Below is a small trained network, with its code and all its weights. Each question gives an input and a class and asks what happens when units are switched off, that is, made to give their printed mean instead of their output.

import numpy as np


def w(rows, s, z=0):
    codes = np.array(rows[::2]) - 128.0
    scale = np.full(codes.shape[1], s)
    scale[-1] = z or s
    return codes * scale


def norm(h):
    return h / np.sqrt((h * h).mean(-1, keepdims=True) + 1e-5)


def f(y):
    return y / 2 * (1 + np.tanh(0.7978845608 * (y + 0.044715 * y**3)))


def log_softmax(a):
    a = a - a.max(-1, keepdims=True)
    return a - np.log(np.exp(a).sum(-1, keepdims=True))


def net(x, mask):
    res = np.array(x, float).reshape(1, 6) / 4 @ E
    u = 0
    for l in range(4):
        y = f(norm(res) @ A[l][:, :-1].T + A[l][:, -1])
        res = res + np.where(mask[u : u + 4], y, B[l][:, -1]) @ B[l][:, :-1]
        u += 4
    return log_softmax(norm(res)[-1] @ U[:, :-1].T + U[:, -1])


A, B = {}, {}
E = w([
[186,176,96,85,125],'x0',
[150,1,56,127,82],'x1',
[117,126,130,118,113],'x2',
[113,130,101,63,200],'x3',
[133,128,127,131,135],'x4',
[64,145,54,180,130],'x5',
],0.0095)
A[0] = w([
[40,33,239,161,194,41],'0.n0',
[190,186,87,100,112,50],'0.n1',
[156,75,254,62,129,4],'0.n2',
[104,203,197,122,133,56],'0.n3',
],0.011,0.0021)
B[0] = w([
[126,185,106,2,33,243],'0.n0',
[78,159,144,54,16,184],'0.n1',
[224,189,43,235,214,252],'0.n2',
[107,76,230,112,160,249],'0.n3',
],0.012,0.0044)
A[1] = w([
[179,116,204,250,2,30],'1.n0',
[189,38,68,142,66,82],'1.n1',
[154,161,154,23,27,17],'1.n2',
[128,70,132,108,220,6],'1.n3',
],0.01,0.0019)
B[1] = w([
[112,147,57,3,224,221],'1.n0',
[124,133,235,169,122,253],'1.n1',
[132,82,92,107,67,243],'1.n2',
[84,129,100,97,143,133],'1.n3',
],0.014,0.0054)
A[2] = w([
[217,163,120,65,167,118],'2.n0',
[5,173,47,197,102,90],'2.n1',
[120,98,75,73,198,7],'2.n2',
[140,57,78,132,164,99],'2.n3',
],0.012,0.0017)
B[2] = w([
[85,85,83,180,76,254],'2.n0',
[255,131,104,215,96,178],'2.n1',
[75,103,51,72,146,167],'2.n2',
[161,172,207,50,223,144],'2.n3',
],0.012,0.0066)
A[3] = w([
[147,8,158,130,146,102],'3.n0',
[118,61,205,127,147,61],'3.n1',
[146,84,151,135,130,72],'3.n2',
[103,52,78,53,192,5],'3.n3',
],0.017,0.0014)
B[3] = w([
[168,126,209,117,115,216],'3.n0',
[97,144,177,136,159,220],'3.n1',
[84,250,75,122,141,154],'3.n2',
[79,149,60,140,196,254],'3.n3',
],0.019,0.0065)
U = w([
[101,161,250,108,181,118],'0',
[108,124,77,108,180,253],'1',
[203,141,101,218,154,75],'2',
[133,91,121,64,65,53],'3',
],0.014,0.0038)

Each question gives the input, the list of numbers given to net, and the class t.
The units are the neurons (one row each of A and B). Each row of codes is followed by its name. A weight is (code - 128) times the scale printed after its matrix; where a second scale follows, it is the last column's (A, B and U).
mask holds one flag per neuron, layer by layer. A switched-off neuron (its flag False) gives its mean, the last column of its row in B, instead of its output. The means were averaged over made-up inputs and are rounded, as every weight is.
A unit's drop is (log p(t) with every unit on - log p(t) with that unit switched off) / (log p(t) with every unit on - log p(t) with every unit switched off).
The circuit of an input: a set's keep is (log p(t) with only the set's units on - log p(t) with every unit switched off) / (log p(t) with every unit on - log p(t) with every unit switched off). Starting from the 12 units with the biggest drops (on a tie, the unit counted first), units are removed one at a time, each time the one whose removal leaves the highest keep (on an exact tie, the one counted first), for as long as the keep stays at least 0.8.
units of the circuit, in order: the units of the circuit, biggest drop first
k most important neurons: the k neurons with the biggest drops, biggest first
k most important neurons of layer l: the k neurons of layer l with the biggest drops, biggest first
drop of u: that unit's drop, to one decimal
input [-7,1,-7,3,6,-7], class 2: units of the circuit, in order => [0.n2]
input [2,3,6,4,1,6], class 2: 2 most important neurons => [2.n1, 1.n0]
input [-2,8,0,6,-4,6], class 0: units of the circuit, in order => [1.n1, 3.n0]
input [-8,2,1,5,8,1], class 3: 2 most important neurons => [0.n0, 1.n0]
input [-1,0,-2,-2,0,4], class 2: 4 most important neurons => [0.n3, 2.n1, 0.n1, 3.n3]
input [7,-3,6,4,2,8], class 2: units of the circuit, in order => [2.n1, 1.n0]
input [-1,-6,0,0,0,7], class 2: 3 most important neurons => [2.n1, 1.n1, 1.n0]
input [-7,5,8,-2,6,5], class 3: 2 most important neurons => [0.n0, 0.n2]
input [8,-6,4,-3,-6,1], class 3: 3 most important neurons => [0.n1, 1.n2, 1.n1]
input [2,-7,7,-8,5,-6], class 1: 2 most important neurons of layer 3 => [3.n0, 3.n1]
input [3,-6,-4,-4,-8,-8], class 2: 2 most important neurons => [0.n2, 1.n1]
input [8,8,2,3,-7,6], class 0: 4 most important neurons => [1.n1, 0.n0, 1.n0, 0.n2]
input [2,-1,6,0,-6,-1], class 3: 2 most important neurons => [0.n1, 1.n3]
input [4,5,2,4,-2,4], class 0: 4 most important neurons => [0.n0, 1.n1, 1.n0, 0.n2]
input [0,4,-3,0,7,8], class 2: units of the circuit, in order => [2.n1]
input [-8,-3,-4,5,0,-7], class 3: 3 most important neurons => [0.n0, 1.n0, 3.n3]
input [4,7,-3,-8,5,3], class 1: 2 most important neurons of layer 1 => [1.n0, 1.n2]
input [-1,-2,8,4,-3,-3], class 1: 2 most important neurons of layer 1 => [1.n1, 1.n3]
input [2,6,6,7,0,8], class 2: 3 most important neurons of layer 1 => [1.n0, 1.n1, 1.n2]
input [-8,4,2,-5,4,-2], class 3: units of the circuit, in order => [0.n0]
input [-7,8,-4,6,4,0], class 0: 2 most important neurons of layer 1 => [1.n1, 1.n0]
input [-4,8,-8,0,-6,-5], class 0: drop of 3.n0 => 0.0
